Here is a tiny trained network, its code and every weight. The questions are about switching its units off for an input and a target symbol, where a switched-off unit gives its printed mean instead of its output.

import numpy as np


def w(rows, s, z=0):
    codes = np.array(rows[::2]) - 128.0
    scale = np.full(codes.shape[1], s)
    scale[-1] = z or s
    return codes * scale


def f(y):
    return np.maximum(y, 0)


def softmax(a):
    e = np.exp(a - a.max(-1, keepdims=True))
    return e / e.sum(-1, keepdims=True)


def log_softmax(a):
    a = a - a.max(-1, keepdims=True)
    return a - np.log(np.exp(a).sum(-1, keepdims=True))


def net(x, mask):
    ids = ['Γαδημστψω'.index(c) for c in x.split()]
    T = len(ids)
    res = E[ids] + P[:T]
    u = 0
    for l in range(3):
        r = res
        for j in range(2):
            rows = slice(3 * j, 3 * j + 3)
            q, k, v = (r @ M[l][rows].T for M in (Q, K, V))
            z = softmax(np.where(np.tri(T) > 0, q @ k.T / 3**0.5, -1e9)) @ v
            o = O[l][rows]
            res = res + np.where(mask[u + j], z, o[:, -1]) @ o[:, :-1]
        u += 2
        y = f(res @ A[l][:, :-1].T + A[l][:, -1])
        res = res + np.where(mask[u : u + 4], y, B[l][:, -1]) @ B[l][:, :-1]
        u += 4
    return log_softmax(res[-1] @ U[:, :-1].T + U[:, -1])


Q, K, V, O, A, B = {}, {}, {}, {}, {}, {}
E = w([
[37,169,52,148],'Γ',
[164,111,116,99],'α',
[126,100,126,129],'δ',
[172,152,97,87],'η',
[98,103,80,130],'μ',
[72,129,67,129],'σ',
[175,152,213,124],'τ',
[111,146,247,185],'ψ',
[63,152,128,131],'ω',
],0.015)
P = w([
[78,51,127,112],'0',
[60,169,143,33],'1',
[142,176,108,148],'2',
[179,64,82,161],'3',
[77,150,205,6],'4',
[125,232,136,182],'5',
[162,46,98,174],'6',
],0.014)
Q[0] = w([
[217,114,112,10],'0.h1',
[151,199,115,87],'0.h1',
[90,106,99,100],'0.h1',
[119,88,156,63],'0.h2',
[92,76,184,170],'0.h2',
[58,201,171,158],'0.h2',
],0.012)
K[0] = w([
[153,115,72,79],'0.h1',
[169,99,122,112],'0.h1',
[115,142,116,109],'0.h1',
[156,197,119,63],'0.h2',
[118,104,195,170],'0.h2',
[95,7,104,99],'0.h2',
],0.018)
V[0] = w([
[120,155,204,177],'0.h1',
[173,97,157,136],'0.h1',
[138,193,162,108],'0.h1',
[119,147,142,2],'0.h2',
[92,120,63,125],'0.h2',
[48,121,106,173],'0.h2',
],0.0082)
O[0] = w([
[254,120,151,58,255],'0.h1',
[148,46,166,144,131],'0.h1',
[134,118,38,82,177],'0.h1',
[144,158,141,92,135],'0.h2',
[105,174,209,167,103],'0.h2',
[208,204,173,173,186],'0.h2',
],0.005,0.0053)
A[0] = w([
[110,215,4,102,51],'0.n1',
[132,77,187,234,253],'0.n2',
[88,2,139,24,43],'0.n3',
[159,129,159,101,64],'0.n4',
],0.0078,0.0011)
B[0] = w([
[197,87,226,132,189],'0.n1',
[123,135,47,104,255],'0.n2',
[129,209,201,191,209],'0.n3',
[129,1,89,89,186],'0.n4',
],0.0097,0.005)
Q[1] = w([
[100,121,186,108],'1.h1',
[207,220,103,62],'1.h1',
[146,143,147,233],'1.h1',
[97,108,113,231],'1.h2',
[87,132,159,3],'1.h2',
[124,201,231,194],'1.h2',
],0.0074)
K[1] = w([
[244,112,87,104],'1.h1',
[34,53,165,174],'1.h1',
[59,98,97,81],'1.h1',
[122,36,83,101],'1.h2',
[148,56,150,62],'1.h2',
[73,95,132,253],'1.h2',
],0.0083)
V[1] = w([
[103,53,90,251],'1.h1',
[154,48,51,111],'1.h1',
[80,108,50,74],'1.h1',
[153,139,88,191],'1.h2',
[25,135,105,154],'1.h2',
[108,150,109,123],'1.h2',
],0.012)
O[1] = w([
[223,218,115,193,49],'1.h1',
[255,147,139,54,3],'1.h1',
[193,139,183,61,13],'1.h1',
[214,89,100,43,60],'1.h2',
[166,183,122,83,86],'1.h2',
[114,149,168,71,101],'1.h2',
],0.0087,0.0061)
A[1] = w([
[111,91,158,9,135],'1.n1',
[163,96,37,173,3],'1.n2',
[165,109,147,208,218],'1.n3',
[162,83,129,183,39],'1.n4',
],0.012,0.0038)
B[1] = w([
[121,109,160,237,163],'1.n1',
[108,177,106,61,188],'1.n2',
[204,136,2,139,253],'1.n3',
[87,101,88,46,194],'1.n4',
],0.0079,0.0078)
Q[2] = w([
[162,141,116,185],'2.h1',
[122,139,123,185],'2.h1',
[151,137,189,126],'2.h1',
[146,5,144,157],'2.h2',
[152,128,81,141],'2.h2',
[152,111,124,231],'2.h2',
],0.018)
K[2] = w([
[91,189,91,198],'2.h1',
[93,159,108,217],'2.h1',
[148,117,167,124],'2.h1',
[165,48,126,184],'2.h2',
[122,139,24,98],'2.h2',
[207,222,62,252],'2.h2',
],0.012)
V[2] = w([
[186,126,79,164],'2.h1',
[151,84,107,97],'2.h1',
[153,117,169,138],'2.h1',
[198,3,105,118],'2.h2',
[57,96,132,146],'2.h2',
[59,147,132,5],'2.h2',
],0.012)
O[2] = w([
[248,123,226,170,139],'2.h1',
[117,192,96,95,99],'2.h1',
[154,144,69,116,53],'2.h1',
[89,188,118,239,99],'2.h2',
[255,41,106,143,254],'2.h2',
[232,146,81,79,69],'2.h2',
],0.0093,0.0089)
A[2] = w([
[67,78,247,109,2],'2.n1',
[153,172,63,73,157],'2.n2',
[98,182,178,148,138],'2.n3',
[141,154,228,121,162],'2.n4',
],0.014,0.007)
B[2] = w([
[195,212,171,125,245],'2.n1',
[84,197,176,224,155],'2.n2',
[175,144,2,118,181],'2.n3',
[103,152,160,27,176],'2.n4',
],0.012)
U = w([
[211,109,111,65,163],'Γ',
[198,126,200,163,99],'α',
[255,199,104,132,2],'δ',
[81,110,64,54,185],'η',
[163,175,20,56,93],'μ',
[55,163,113,99,204],'σ',
[84,70,182,186,112],'τ',
[251,165,19,163,123],'ψ',
[74,122,95,95,218],'ω',
],0.0085,0.0082)

Each question gives the input, a string of symbols that net reads in full, and the target symbol t.
The units are the heads (3 rows each of Q, K, V and O) and the neurons (one row each of A and B). Each row of codes is followed by its name. A weight is (code - 128) times the scale printed after its matrix; where a second scale follows, it is the last column's (O, A, B and U).
mask holds one flag per unit, layer by layer, with each layer's heads first. A switched-off unit (its flag False) gives its mean, the last column of its rows in O or B, instead of its output. The means were averaged over made-up inputs and are rounded, as every weight is.
A unit's drop is (log p(t) with every unit on - log p(t) with that unit switched off) / (log p(t) with every unit on - log p(t) with every unit switched off).
The circuit of an input: a set's keep is (log p(t) with only the set's units on - log p(t) with every unit switched off) / (log p(t) with every unit on - log p(t) with every unit switched off). Starting from the 12 units with the biggest drops (on a tie, the unit counted first), units are removed one at a time, each time the one whose removal leaves the highest keep (on an exact tie, the one counted first), for as long as the keep stays at least 0.8.
circuit, biggest first: the units of the circuit, biggest drop first
k most important neurons: the k neurons with the biggest drops, biggest first
top k neurons in layer l: the k neurons of layer l with the biggest drops, biggest first
heads that matter: for each layer, one digit per head in row order, 1 if its drop is at least 0.15 and else 0, layers parted by /
input μ σ ψ τ ψ τ, target μ: most important neuron -> 2.n3
input μ η ψ ψ ψ ω, target μ: 4 most important neurons -> 0.n1, 1.n4, 2.n3, 1.n2
input τ α τ σ σ Γ, target τ: heads that matter -> 00 / 11 / 00
input σ Γ τ, target σ: top 2 neurons in layer 0 -> 0.n1, 0.n2
input σ ω α, target σ: heads that matter -> 11 / 11 / 11
input τ ψ ψ τ τ τ, target τ: circuit, biggest first -> 1.h2, 2.h2, 1.h1
input Γ α ψ ψ ψ δ, target Γ: 2 most important neurons -> 0.n4, 0.n1
input Γ τ ψ τ ψ ψ, target Γ: heads that matter -> 11 / 11 / 11
input α α ω, target α: 2 most important neurons -> 2.n1, 0.n2
input σ σ μ δ, target σ: circuit, biggest first -> 2.h2, 1.h1
input δ ψ ψ ψ ψ δ, target δ: top 2 neurons in layer 1 -> 1.n3, 1.n4
input δ τ ψ δ σ η, target δ: heads that matter -> 10 / 10 / 11
input μ η σ ψ Γ σ, target μ: circuit, biggest first -> 2.h2, 1.h1
input ψ Γ τ σ ω, target Γ: circuit, biggest first -> 2.h2
input σ α δ ψ α η, target σ: 3 most important neurons -> 2.n2, 0.n1, 1.n1
input σ η ψ ψ ψ α, target σ: heads that matter -> 11 / 11 / 01
input σ η δ, target σ: circuit, biggest first -> 2.h2, 1.h1, 2.n2
input μ ψ ψ, target μ: circuit, biggest first -> 2.h2, 1.h1, 2.n3, 2.n4
input α τ δ, target α: top 2 neurons in layer 0 -> 0.n3, 0.n2
input σ ψ α σ δ Γ, target σ: most important neuron -> 1.n1
input Γ σ ψ τ σ ψ, target Γ: circuit, biggest first -> 1.h2, 0.h1, 2.h2
input ψ ω τ ω μ, target Γ: top 2 neurons in layer 1 -> 1.n3, 1.n1
input Γ ψ τ, target Γ: 2 most important neurons -> 0.n4, 0.n1
input ψ ψ σ ψ δ, target Γ: circuit, biggest first -> 2.h2, 1.n3
input α ψ Γ τ ψ τ, target α: 2 most important neurons -> 0.n3, 2.n1
input δ σ ψ, target δ: 3 most important neurons -> 2.n1, 0.n3, 2.n3
input α ψ ψ, target α: 4 most important neurons -> 0.n3, 2.n1, 0.n4, 1.n4
input ψ ψ σ η ψ, target δ: circuit, biggest first -> 2.n1
